[[131 144 131 142 119 135 156 128 142 139]
 [115 129 134 113 133 131 134 122 153 114]
 [121 123 136 124 129 133 130 124 125 128]
 [136 125 115 127 131 118 110 133 122 124]
 [125 138 132 138 113 134 150 123 130 136]
 [115 132 135 115 131 133 141 122 156 116]] => 131

[[147 150 129 127 120 128 128 126 146 128 127 126 128]
 [121 120 123 134 135 124 123 139 120 123 141 126 125]
 [118 117 135 133 136 135 135 135 119 135 131 135 135]
 [129 129 139 126 127 138 139 130 130 138 127 137 138]
 [141 143 131 132 126 130 131 125 141 130 124 129 130]] => 147

[[139 115 121 119 124 118 124 129 125 124 126 126]
 [ 99 107 111 121 128 127 127 130 130 135 136 138]
 [156 130 129 125 123 121 122 121 119 118 118 119]
 [101 122 121 124 124 126 126 126 127 130 130 131]
 [105 125 124 124 122 123 125 124 124 126 125 126]
 [125 115 120 118 123 118 124 128 125 125 125 126]
 [103 125 126 129 132 134 132 134 136 138 138 137]
 [135 120 125 128 134 132 131 137 136 138 138 139]
 [152 127 127 125 124 121 123 123 121 120 121 122]
 [127 122 126 129 134 133 132 136 136 138 139 139]] => 139

[[130 136 146 114 130 126 107 132 150 108 136 126 135 127]
 [130 128 127 127 138 128 122 132 149 115 145 125 119 130]
 [121 132 152 136 124 135 125 137 132 138 113 126 137 122]
 [115 118 146 134 102 129 128 128 134 131 135 116 128 129]
 [135 129 137 123 135 126 131 133 130 113 117 128 131 124]
 [129 126 125 130 121 122 131 127 136 144 128 126 132 118]
 [137 127 144 123 128 117 127 145 107 150 120 110 134 134]
 [113 123 126 132 126 128 131 114 112 116 155 124 140 132]
 [129 130 139 132 124 129 128 129 123 123 130 120 132 137]
 [143 133 111 120 114 128 113 126 125 140 130 122 128 119]] => 130

[[140 139 147 146 116 113 139]
 [120 124 118 115 135 141 121]
 [121 114 114 116 132 138 122]
 [122 114 116 120 130 135 124]
 [123 131 117 111 135 144 123]
 [153 132 136 136 100 116 150]
 [150 134 145 147 105 115 149]
 [120 127 120 117 136 140 121]
 [120 113 116 119 132 135 121]
 [119 119 117 117 134 138 121]
 [153 135 151 148 101 112 151]
 [119 119 116 117 135 138 121]] => 140
---
array([[128, 127, 141, 125, 124, 125],
       [123, 137, 132, 131, 132, 135],
       [130, 157, 150, 112, 149, 122]]) -> 137

array([[147, 141, 125, 116],
       [142, 143, 119, 112],
       [150, 146, 121, 111]]) -> 143

array([[128, 133, 132, 125, 122, 131, 123],
       [127, 109, 111, 140, 152, 116, 149],
       [128, 134, 133, 125, 121, 132, 122]]) -> 109

array([[150, 133, 130, 154, 111],
       [127, 118, 131, 104, 129],
       [132, 118, 130, 104, 132]]) -> 118

array([[142, 134, 116, 137, 137, 105, 107],
       [118, 111, 140, 105, 103, 111, 111],
       [144, 108, 124, 104, 106, 115, 117]]) -> 111

array([[106, 127, 131, 110, 155, 136],
       [130, 108, 126, 136, 133, 126],
       [129, 114, 132, 141, 118, 131]]) -> 108

array([[112, 148, 144, 109],
       [145, 151, 133, 154],
       [106, 115, 112, 102]]) -> 151

array([[119, 132, 126, 127, 123],
       [126, 123, 128, 143, 140],
       [123, 131, 137, 149, 148]]) -> 123

array([[101, 143, 129, 140, 127, 125],
       [128, 114, 138, 118, 118, 105],
       [134, 112, 137, 115, 119, 107]]) -> 114

array([[134, 129, 158, 132],
       [124, 128, 100, 125],
       [127, 155, 120, 116]]) -> 128
---
[[114 126 142 117 127 110]
 [129 129 117 125 140 151]] => 129

[[118 121 142 139 141 129 156]
 [140 150 139 126 109 124 145]] => 150

[[144 124 122 106 106]
 [158 123 121 119 117]] => 123

[[123 131 123 128 131 118]
 [128 124 127 137 102 132]] => 124

[[129 135 127 122 127 128 131]
 [129 153 134 126 128 137 126]] => 153

[[142 146 150 112 119 132 109]
 [142 154 148 112 116 133 116]] => 154
---
[[116, 119, 138, 125, 116],
 [105, 106, 140, 135, 115]] ⇒ 140, 105

[125, 127, 129, 128, 99, 128] ⇒ 129, 99

[[120, 128, 106, 121, 131, 133],
 [128, 147, 115, 130, 138, 111],
 [132, 126, 105, 123, 138, 130]] ⇒ 147, 105

[[138, 144, 130, 150, 136],
 [128, 135, 124, 133, 147]] ⇒ 150, 124

[151, 123, 132, 129, 101, 111, 127] ⇒ 151, 101

[[136, 135, 125, 120, 105, 142],
 [125, 138, 141, 130, 158, 138]] ⇒ 158, 105

[104, 121, 155, 112] ⇒ 155, 104

[[127, 127, 126, 132, 121, 126],
 [122, 122, 108, 135, 103, 146]] ⇒ 146, 103
---
[[124 151 135 144 120 149]
 [131 115 112 145 145 150]] Answer: 145

[[147 108 122 120 100 131 125]
 [129 115 116 135 124 121 118]] Answer: 124

[[123 142 101 130 119 131]
 [119 114 119 138 148 122]] Answer: 138

[[126 124 119 132 108 109 127]
 [132 135 131 137 109 103 128]] Answer: 109

[[115 132 127 130]
 [122 126 100 120]] Answer: 126

[[146 125 106 147]
 [107 151 118 154]] Answer: 151

[[ 98 112 125 115 124]
 [135 127 131 124 121]] Answer: 131

[[125 142 128 137 143]
 [144 151 134 131 121]] Answer: 134
---
[[140 150 133 132]
 [127 121 126 134]] 121

[128 110 107 112] 110

[[140 119 114 150]
 [144 136 122 153]
 [141 121 113 151]] 121

[132 110  98 102] 110

[106 111 146 147] 111

[[103 118 138 127]
 [109 121 133 128]
 [116 127 123 128]] 127

[[123 138 138 130]
 [126 137 153 126]
 [140 145 115 127]] 145
---
[[127 118 103 149]
 [111 140 130 106]
 [127 104 122 152]]
140

[[125 129 121 123]
 [126 130 121 122]
 [117 133 101 122]]
130

[[132 116 114 126]
 [133 138 113 126]
 [138 114 120 107]]
138

[[132 124 154 122]
 [130 137 146 136]
 [126 134 132 134]]
137

[[142 102 128 133]
 [136 139 117 114]
 [111 137 120 138]]
139

[[109 113 108 125]
 [100 123 111 117]
 [158 114 121 121]]
123

[[134 121 135 114]
 [119 127 148 127]
 [130 127 116 150]]
127

[[121 113 118 129]
 [116 104 113 107]
 [139 144 136 126]]
104

[[142 142 121 128]
 [150 112 130 119]
 [118 149 141 114]]
112
---
[[143 111 126 137 129 128]
 [138 150 150 145 146 149]
 [147 107 141 143 142 142]] gives 143

[[131 135 124 120 142]
 [122 126 122 112 123]
 [120 137 124 118 155]] gives 124

[[137 153 150 148 152 152 148]
 [132 125 131 128 131 146 151]
 [133 126 131 128 131 150 150]] gives 131

[[150 142 127 127 123 135]
 [141 139 124 124 131 127]
 [103 113 141 141 141 119]] gives 141

[[150 124 140 117 156 135]
 [141 127 131 111 151 136]
 [134 124 144 126 147 129]] gives 126

[[110 143 142 120 128 133]
 [134 119 152 141 111 117]
 [146 108 127 129 135  99]] gives 129

[[131 126 119 113]
 [131 126 127 158]
 [130 143 137 112]] gives 143
---
[[140 109 148 112 149 120]
 [112 140 140 136 148 134]] ==> 148

[[126 140 139 122 128 130]
 [125 137 114 148 100 143]] ==> 100

[[134 138 129 134 135 137]
 [148 128 121 111 144 157]] ==> 144

[[138 134 140 139 138]
 [134 151 134 136 137]] ==> 136

[[133 119 131 116 130 128 123]
 [143 119 146 120 149 130 113]] ==> 130

[[124 118 126 115 118]
 [105 118 151 107 100]] ==> 107
---
[[129 139 129 124]
 [122 122 133 134]
 [140 136 102 123]]
122

[[120 108 129 124]
 [147 150 133 123]
 [113 110 132 124]]
147

[[137 128 134 157]
 [132 156 140 128]
 [129 144 154 131]]
132

[[157 124 138 124]
 [120 130 131 100]
 [120 136 151 140]]
120

[[140 143 104 123]
 [107 103 123 112]
 [134 116 142 104]]
107

[[151 149 128 142]
 [144 150 124 140]
 [153 149 127 141]]
144

[[130 129 116 128]
 [137 102 125 144]
 [119  99 112 135]]
137
